Each row, then roughly how far along a hidden order it lies, from 0 to 12
[ 12 -14  12   1   1 -12  -4  12  12  -3 -19   0  24 -25   4   8  -1  33
   1 -34  -5 -16 -26  11   1  13  38  14  -1  36  19   9   3  -7 -12   2
   7 -22   0 -49  22   5   9  22  32  13  25  16  -8  30  20   3 -35 -40
  14 -24   7  13  14  20   5  81  16  -8  -4 -40 -36  -3] : 1
[  0 -13 -15   0  11  -4   7   2   1  -7 -16   0  -6   2 -14 -13 -12   6
   4  10   4  -7  -4  -7 -13   4   1  -5   1 -23  -4   7   8  -3  -8  -9
   0   2  -1 -41   5 -10   2 -20  -3   5 -13   7   5 -12   4  13   7 -11
   6  17   5  10   2 -20 -11 -16   7   2 -11  39  24  11] : 6
[  4   4  -4  -4   5   0   4  -6  -5  -7  -6   1   5  -6   4 -17 -22  -6
  -5   6   4  -9   1 -11   0   1 -18 -11   4  -9   6   3   9 -10  -1  -8
   2  14   2 -35   3  -9   8 -15 -13   7 -19   6   3  -5   7  15   2  -8
   5   5   9  -3   3 -15 -25   7  -8  -4 -12   7  13  -7] : 5
[ 17  22 -18  -1  -9  -3  -9  -4   9 -10 -26  -8   6   8  18   6  10  18
 -18 -55  -8   0  -3 -11  15  -5  29   5  -2   1  12 -13  -1 -14   6   4
   8 -10   2 -21 -11  19  -9  37  44  23   9   2 -15   4  16 -20 -20  -5
  -9 -10 -33   0  14  35  -3  35   6   1   1  17 -49  31] : 6
[-11  16 -29   1   2  11   6 -13 -17   5   0   0 -26  13 -10   2  -2 -14
   1  23   0  12  18 -13 -22 -14 -30 -20   1 -52 -27  -4   5   1   4  -5
   0  26   0   3 -18 -11 -12 -37 -44 -14 -26  -8   7 -29 -21   1  34  29
 -19  40  -1  -6  -8 -21 -16 -68  -1   7  -7  66  25  10] : 11
[-20   5 -55   3   3   0   2   0  -6   4 -28   4 -25  12  -2   4  20  -2
  -7  26   1  15  27 -10 -36 -13 -23 -22  -2 -49 -11 -11   6  12   5  -4
  -5  29   0 -35 -26 -44  -6 -28 -31 -29 -24  -9   2 -18 -10   1  17  15
  -4  25   4   7  -9 -11  -9 -50   6   9  -4  60  23  23] : 12
[  2   3  -3  -3   4  -9   4  -4  -5  -4  18   4   8 -11  -1 -17 -26 -19
   0  19   8 -10   5  -3  11   8 -22   0   7   0   5  10   7   0  -1  -9
   5  13   3 -15  13 -16   8 -29 -35  -5 -20   1   1  -9   6  24   4  -4
   7   2  20   1  -4 -19  -6  18 -17  -7  -7 -15  11 -20] : 4
[ -3   2 -42  -9   9 -12  -8  12  -2  -5 -68  -2   1   0  -9  -3  22   4
  -4 -24  -5  -4  -7 -12 -24   4  19  -3  -1 -41   0  -9  11 -21   3  -7
   5  15  -2 -56  -9 -36   9  -6  18   1 -31   5 -22  23   9   2  -5 -22
  11  15   1  25  -4   6  -9  -1  26   7  -4  59  -4  31] : 9
[ -5 -10 -32   4  15   3   5  -3 -13  -2 -28  -3 -27  11 -12  -9   6  22
  12  20 -10  10  -2 -20 -59 -19   2 -12  -3 -69 -29   0   6   3  -6  -8
  -5  20  -7 -56 -17  15   8 -12  18  19 -13  10   6 -11 -15 -12  13  13
 -14  30 -13  -1  10 -19 -19 -47  32   3 -14  93  31  35] : 9
[  7   2  -3  -2   6   5   6 -11  -7  -6   6   0   3  -2   1 -24 -26 -13
   0  28   1 -12   4 -12   1  -4 -17  -5   5 -33  -9   8   5  -3   1  -8
  -1  16  -1 -22   2  22  15 -16 -16  13 -17   8   9  -7   2  10   2   8
   1   2   7  -7   4 -25 -10 -14 -10 -10 -13   4   6 -10] : 4
[  1  -6  13  -4  10  11   7 -10 -14   2  29   1  -1  -5 -11 -17 -31 -15
  15  37   3 -10   9 -15 -13  -1 -16 -12   5 -22 -17  11   6  -3   0  -7
  -1  27  -4   5  10  16  19 -28 -24  16 -16   6  10 -26 -11  14  17  13
   0  13  16 -13  -3 -28 -12 -19  -7  -6 -15   8  27 -23] : 4
[ 19 -13  39   5  -2  -8  -2  -4   7  -7 -15  -6  12 -10  -3   2  -8  25
   1 -21  -8 -14 -22  -1  11  -1  31  17  -5  29   6  12  -4 -19  -8   6
  -2 -22  -3   2  25  31  20  29  35  19  35  16   6  31   3 -17 -26 -16
   9 -24  -9   4  16  13  10  61  15  -8  -5 -30 -32  10] : 3
[-10   7 -46  -1   7   4   3  -3 -12   5 -18   1 -22  10  -2  -3  12   3
  -2   9  -2  13  15 -16 -42 -12 -15 -19  -1 -51 -20 -11   5   9   1  -7
   0  27  -1 -51 -23 -21  -5 -21 -19  -7 -33  -4  -2 -15 -16   3  28  13
 -13  37  -1   1  -5 -16 -13 -51  12  10 -10  72  21  15] : 10
[ 20   8  19   4  -4  -2   2 -12   3  -3  24  -3  13 -14   5  -1 -23  20
  -5 -23   1 -14 -10   0  -2   1  18   8  -1  29  13  12   3 -21  -8   2
   7  -7   2 -13  19  15  10   7  -5  12  20  10   4  24  10   2 -15 -12
   0 -10  -1  -6  14   7  -5  70  -3  -8 -13 -25 -26  -8] : 2
[ 11  -9  15   7  -3 -12  -3  10  16  -9 -21  -5  -5   2  -3  14   3  25
  -7 -41  -8   0 -18  10  10   5  29  22  -5  24  14   1  -3   1 -10   5
   5 -33   3 -10   4   9 -13  27  30   3  27   8  -1  23  15  -4 -19 -22
   7  -6 -18  19  11  24   8  52  12  -1  10  11 -24  23] : 6
[ -8  -8 -34  -3  13  -5   4   3  -7   0 -22   2 -22   7 -12  -6   2  14
   3   7  -2   9  -1  -9 -47  -3  -7 -21   0 -49 -11  -2  10   7  -4  -8
   2  15  -2 -56 -12 -18  -3 -19 -20   0 -32   1  -1 -13 -10   5  17  -3
  -5  22   2  10  -1 -16 -13 -44  13   5  -9  72  27  17] : 8
[ -6  -8 -30  -4  13   0   4  -1  -5  -2 -16   0 -15  13  -8 -14  -4   0
   1   8   0   4   0 -13 -18  -4  -4 -15   1 -39  -9  -4   7   3   0 -12
  -2  17  -3 -45 -10   0   1 -13  -1  10 -21   5   0 -12  -2   7  14  -3
  -3  20  -7   3  -1 -18 -11 -41   7   5  -9  58  30  21] : 7
[ 20  33 -19  -8  -4 -13  -8   1   8   4 -39   1  21 -33  13  17  -2  34
 -13 -58  -3  -8 -10  -4 -21  16  35   1   2  17  19   5  15 -20  -9  -2
  26   3   8 -87   8 -51   0   2 -18 -13  -6   7 -25  46  24   5 -23 -44
  -6   4   9  18  15  31  -5 106  24  -6 -10 -53 -52  -3] : 4
[ 17  11  11  -4  -5  -7  -6  -2   7  -3  10  -2  25 -17  10   6  -7  16
  -8 -16  -2 -14 -10   0  12   9  28  12   0  29  17   1   3 -20  -1   2
   9  -9   2 -15  13  -1  10  18  15   7  13   4 -10  22  13  -5 -25 -21
   4 -20  -1   6  10  22   4  80   6  -7  -4 -41 -43  -4] : 3
[  6  11 -10  -7   5   6   5 -10 -11  -1   4   2   0 -11   7 -22 -26  -9
   4  22   2 -11   3 -15 -14  -1 -14 -15   6 -19  -7   9  11  -6   0 -11
   5  24   0 -36   6  -2  19 -32 -15  14 -22   8   6  -8   1  16   0   4
  -6  16  17  -6   1 -26 -16  -8  -1  -7 -18   9  12 -16] : 4
[  1   0  -3  -6  14  15  12 -11 -21   7  20   2  -1 -11 -13 -17 -26  -4
  17  37   2  -7  -2 -16 -29  -5 -18 -16   4 -11 -21  14   7  -9  -4 -10
   3  25  -5 -14  13  32  21 -33 -27  12 -20   9  10 -21 -18  12  21   7
  -9  18  17 -12  -3 -28 -14 -38   3  -6 -30  22  28 -22] : 4
[ -1  -8  12   3  -4 -10  -6   9  10 -10 -34  -5   0  10  -4   4  10  -1
  -5 -30  -2   2  -8   7  24   5  12  13  -3  16   9  -5  -5  -6   2   4
  -2 -11   2  20   5   1  -7  25  11   4   8  -2  -7  17  11  -5 -10  -9
  12  -9 -16  15   1  18   7  -1   7   4   9   9 -16  26] : 8
[-12  15 -23   2   5  12   5 -10 -14   2   5   0 -27  19 -10   4   1 -10
   4  28  -1  18  20  -5 -27 -14 -26 -14   0 -44 -26   0   1   3   2  -3
  -3  25  -2   8 -19   3 -10 -33 -36  -7 -21  -6   8 -27 -22  -3  34  28
 -15  37  -4  -6  -5 -26 -17 -83   1   7  -4  73  36  22] : 10
[-14  -6 -39  -2   8  -7   3   7  -2   1 -31   2 -17  10  -9  -2  15   4
  -1  13  -2  12   8  -8 -24  -6  -9  -9  -1 -42 -11  -8   6  10   3  -5
  -4  14  -4 -33 -19 -37  -1 -22 -12 -13 -28  -6  -3 -18  -2   3  14   3
   3  26   3  10  -7 -14  -3 -43   7   8  -1  57  25  17] : 11
[  7   3 -12   0  -1 -16  -8   6   7  -8 -52  -5   3   3  -2   7  11  16
  -6 -42  -4  -1 -13  -3   4   0  10  12  -3  -9   8  -6   2 -13  -1   3
   5 -11   2 -34   3  -9  -4  19  31  12  -1   1 -13  18  13  -7 -11 -14
  10   4 -15  15   5  18  -1  23  15   4   2  29 -15  32] : 7
[  9 -16   7   4  -3 -17  -5  14  26 -10 -31  -5   0   3   4  16  16  34
  -9 -49  -9   0 -18  10   1   7  42  18  -5  16  18   1   3   7 -11   5
   5 -33   2 -39   5   8 -12  35  48  11  21  11  -9  35  22 -13 -24 -27
   9 -15 -17  20  18  27   6  56  21  -2  10  15 -36  31] : 5
[ 10  11  -6   1   0  -5  -2  -4  -2  -9 -14  -5   7  -6   1  -6  -9   9
  -7 -15  -1  -7  -6  -8  -2   2   1   0   0  -2   7   2   4 -14  -1   0
   9  -2   2 -24   6  -6   3   9   0  14  -7   6   6  19   7   1  -7  -9
   1   0  -3   2   6  15 -11  28   5  -5  -4   1 -19   9] : 5
[  5  -2 -13   0   0  -9  -7   8   7  -8 -63  -3   0   2  -6  11  11  14
  -5 -30  -3  -2  -9  -1  -3   1  18  10  -4   1  11  -3   1 -14  -3   1
   5 -11   2 -24   0 -17  -5  14  23   0   5   2 -12  18  11  -4 -10 -15
  13   1 -12  20   6  19  -2  24  17   6   3  32  -8  33] : 8
[  4  -4 -17  -2   9   0   2  -8  -5  -9 -15  -1  -5   4  -6 -18 -12   6
  -1   3   0  -9  -2 -14 -13  -4 -10  -7   2 -27  -4   1   6  -6   0  -8
   0  12  -1 -40  -3   9   9 -11  23  18 -13   8   2  -5   2   6   3  -2
   4   6  -5   2   5 -14 -13 -13   0  -2  -9  29  17  15] : 6
[ 26 -19  41   0   7 -11   0   3  10  -4  -1  -4  23 -27   0   2 -13  42
   8 -24  -8 -19 -37   3  -5  10  47  21  -3  35  10  16   1 -16 -14   3
   8 -27  -4 -42  24  44  22  30  57  38  33  26  -4  41  14  -8 -25 -36
   3 -27  -5   3  20  24   1  93  22 -13 -10 -23 -28  -4] : 0
